Below are the code and all the weights of a small trained network. Each question names an input and a target symbol and asks about switching units off, where a switched-off unit gives its printed mean instead of its output.

import numpy as np


def w(rows, s, z=0):
    codes = np.array(rows[::2]) - 128.0
    scale = np.full(codes.shape[1], s)
    scale[-1] = z or s
    return codes * scale


def f(y):
    return y / 2 * (1 + np.tanh(0.7978845608 * (y + 0.044715 * y**3)))


def softmax(a):
    e = np.exp(a - a.max(-1, keepdims=True))
    return e / e.sum(-1, keepdims=True)


def log_softmax(a):
    a = a - a.max(-1, keepdims=True)
    return a - np.log(np.exp(a).sum(-1, keepdims=True))


def net(x, mask):
    ids = ['αβγζηθλμπστφψ'.index(c) for c in x.split()]
    T = len(ids)
    res = E[ids] + P[:T]
    u = 0
    for l in range(2):
        q, k, v = (res @ M[l].T for M in (Q, K, V))
        z = softmax(np.where(np.tri(T) > 0, q @ k.T / 2**0.5, -1e9)) @ v
        res = res + np.where(mask[u], z, O[l][:, -1]) @ O[l][:, :-1]
        u += 1
        y = f(res @ A[l][:, :-1].T + A[l][:, -1])
        res = res + np.where(mask[u : u + 4], y, B[l][:, -1]) @ B[l][:, :-1]
        u += 4
    return log_softmax(res[-1] @ U[:, :-1].T + U[:, -1])


Q, K, V, O, A, B = {}, {}, {}, {}, {}, {}
E = w([
[133,110,75,2],'α',
[84,119,64,133],'β',
[113,116,79,122],'γ',
[93,118,75,7],'ζ',
[100,209,69,172],'η',
[68,122,125,184],'θ',
[132,2,144,125],'λ',
[198,139,174,50],'μ',
[121,156,48,72],'π',
[30,138,148,106],'σ',
[9,213,88,151],'τ',
[26,213,18,109],'φ',
[190,203,106,197],'ψ',
],0.017)
P = w([
[137,68,143,2],'0',
[127,94,146,31],'1',
[109,94,147,42],'2',
[106,105,148,64],'3',
[97,114,147,78],'4',
[70,125,154,117],'5',
[81,129,157,118],'6',
[117,112,155,12],'7',
],0.0052)
Q[0] = w([
[166,81,254,165],'L0H1',
[115,43,155,100],'L0H1',
],0.0099)
K[0] = w([
[243,83,2,96],'L0H1',
[132,62,206,163],'L0H1',
],0.0062)
V[0] = w([
[254,99,93,56],'L0H1',
[166,155,123,195],'L0H1',
],0.0056)
O[0] = w([
[249,175,13,1,88],'L0H1',
[131,43,63,123,3],'L0H1',
],0.0072,0.0041)
A[0] = w([
[73,152,119,98,128],'L0N1',
[194,167,139,140,255],'L0N2',
[84,132,179,93,161],'L0N3',
[176,155,246,158,165],'L0N4',
],0.013,0.0054)
B[0] = w([
[147,214,146,107,254],'L0N1',
[92,101,57,131,157],'L0N2',
[145,87,153,152,249],'L0N3',
[129,83,6,119,146],'L0N4',
],0.013,0.0075)
Q[1] = w([
[2,128,115,43],'L1H1',
[182,60,156,149],'L1H1',
],0.0059)
K[1] = w([
[1,130,71,171],'L1H1',
[162,59,180,104],'L1H1',
],0.009)
V[1] = w([
[155,254,96,250],'L1H1',
[175,81,15,202],'L1H1',
],0.0072)
O[1] = w([
[5,115,130,55,170],'L1H1',
[123,83,88,194,2],'L1H1',
],0.014,0.0047)
A[1] = w([
[98,193,255,199,181],'L1N1',
[215,137,206,176,67],'L1N2',
[187,31,149,158,57],'L1N3',
[117,117,138,94,254],'L1N4',
],0.0089,0.0074)
B[1] = w([
[149,30,161,69,239],'L1N1',
[54,93,58,61,145],'L1N2',
[49,185,104,67,137],'L1N3',
[205,160,83,255,249],'L1N4',
],0.01,0.011)
U = w([
[181,157,120,115,83],'α',
[143,111,150,221,252],'β',
[167,119,128,225,96],'γ',
[155,178,140,113,160],'ζ',
[57,208,129,220,153],'η',
[169,24,150,147,191],'θ',
[76,135,78,48,65],'λ',
[170,81,71,128,103],'μ',
[120,145,80,124,124],'π',
[146,2,141,81,124],'σ',
[68,39,111,47,5],'τ',
[33,158,99,108,113],'φ',
[56,39,63,207,106],'ψ',
],0.0097,0.011)

Each question gives the input, a string of symbols that net reads in full, and the target symbol t.
The units are the heads (2 rows each of Q, K, V and O) and the neurons (one row each of A and B). Each row of codes is followed by its name. A weight is (code - 128) times the scale printed after its matrix; where a second scale follows, it is the last column's (O, A, B and U).
mask holds one flag per unit, layer by layer, with each layer's heads first. A switched-off unit (its flag False) gives its mean, the last column of its rows in O or B, instead of its output. The means were averaged over made-up inputs and are rounded, as every weight is.
A unit's drop is (log p(t) with every unit on - log p(t) with that unit switched off) / (log p(t) with every unit on - log p(t) with every unit switched off).
The circuit of an input: a set's keep is (log p(t) with only the set's units on - log p(t) with every unit switched off) / (log p(t) with every unit on - log p(t) with every unit switched off). Starting from all 10 units, units are removed one at a time, each time the one whose removal leaves the highest keep (on an exact tie, the one counted first), for as long as the keep stays at least 0.8.
circuit, biggest first: the units of the circuit, biggest drop first
most important unit: the unit with the biggest drop
k most important neurons: the k neurons with the biggest drops, biggest first
top k neurons in layer l: the k neurons of layer l with the biggest drops, biggest first
input α γ θ μ μ, target μ: circuit, biggest first => (L0N4; L1H1)
input σ ψ θ ζ ζ, target β: most important unit => L0H1
input β α ζ ζ ζ ζ ζ τ, target σ: 2 most important neurons => (L1N1; L0N3)
input σ θ ζ β η, target φ: circuit, biggest first => (L1H1; L0N3)
input η λ η ζ σ, target σ: 3 most important neurons => (L1N1; L0N3; L0N2)
input ζ φ ζ, target φ: circuit, biggest first => (L1H1; L1N1)
input ζ θ λ ψ β, target ψ: 3 most important neurons => (L0N2; L0N3; L0N4)
input β β ψ ψ π, target ψ: circuit, biggest first => (L1H1; L0N2; L0N4)
input τ ψ π, target ψ: circuit, biggest first => (L1H1; L0N4; L0N2)
input ζ σ β ζ σ α β, target θ: circuit, biggest first => (L1N1; L0H1; L0N4; L0N2)
input ζ β θ, target θ: top 3 neurons in layer 1 => (L1N1; L1N4; L1N3)
input ζ β α, target ζ: top 2 neurons in layer 1 => (L1N1; L1N2)
input ζ π μ σ ζ ζ ζ, target θ: 3 most important neurons => (L1N1; L0N3; L0N2)
input ζ π μ θ ζ σ, target θ: top neuron in layer 0 => (L0N3)
input θ σ σ, target θ: 3 most important neurons => (L1N1; L0N4; L0N3)
input β μ ζ ψ λ, target λ: 4 most important neurons => (L1N3; L1N2; L0N1; L1N4)
input λ μ α σ β, target θ: top 3 neurons in layer 1 => (L1N1; L1N4; L1N3)
input λ ζ μ φ α, target λ: top 2 neurons in layer 0 => (L0N1; L0N3)
input σ σ β η ψ θ, target ψ: 3 most important neurons => (L0N4; L0N3; L0N1)
input φ ζ θ ζ ζ ζ β ζ, target ζ: top 3 neurons in layer 0 => (L0N2; L0N1; L0N4)
input φ μ ζ α β μ, target μ: most important unit => L0N4
input α ζ σ α ζ, target σ: top 3 neurons in layer 0 => (L0N3; L0N2; L0N4)
input ψ σ λ λ, target λ: top 2 neurons in layer 1 => (L1N3; L1N2)
input η σ π ψ, target ψ: 2 most important neurons => (L0N2; L0N4)
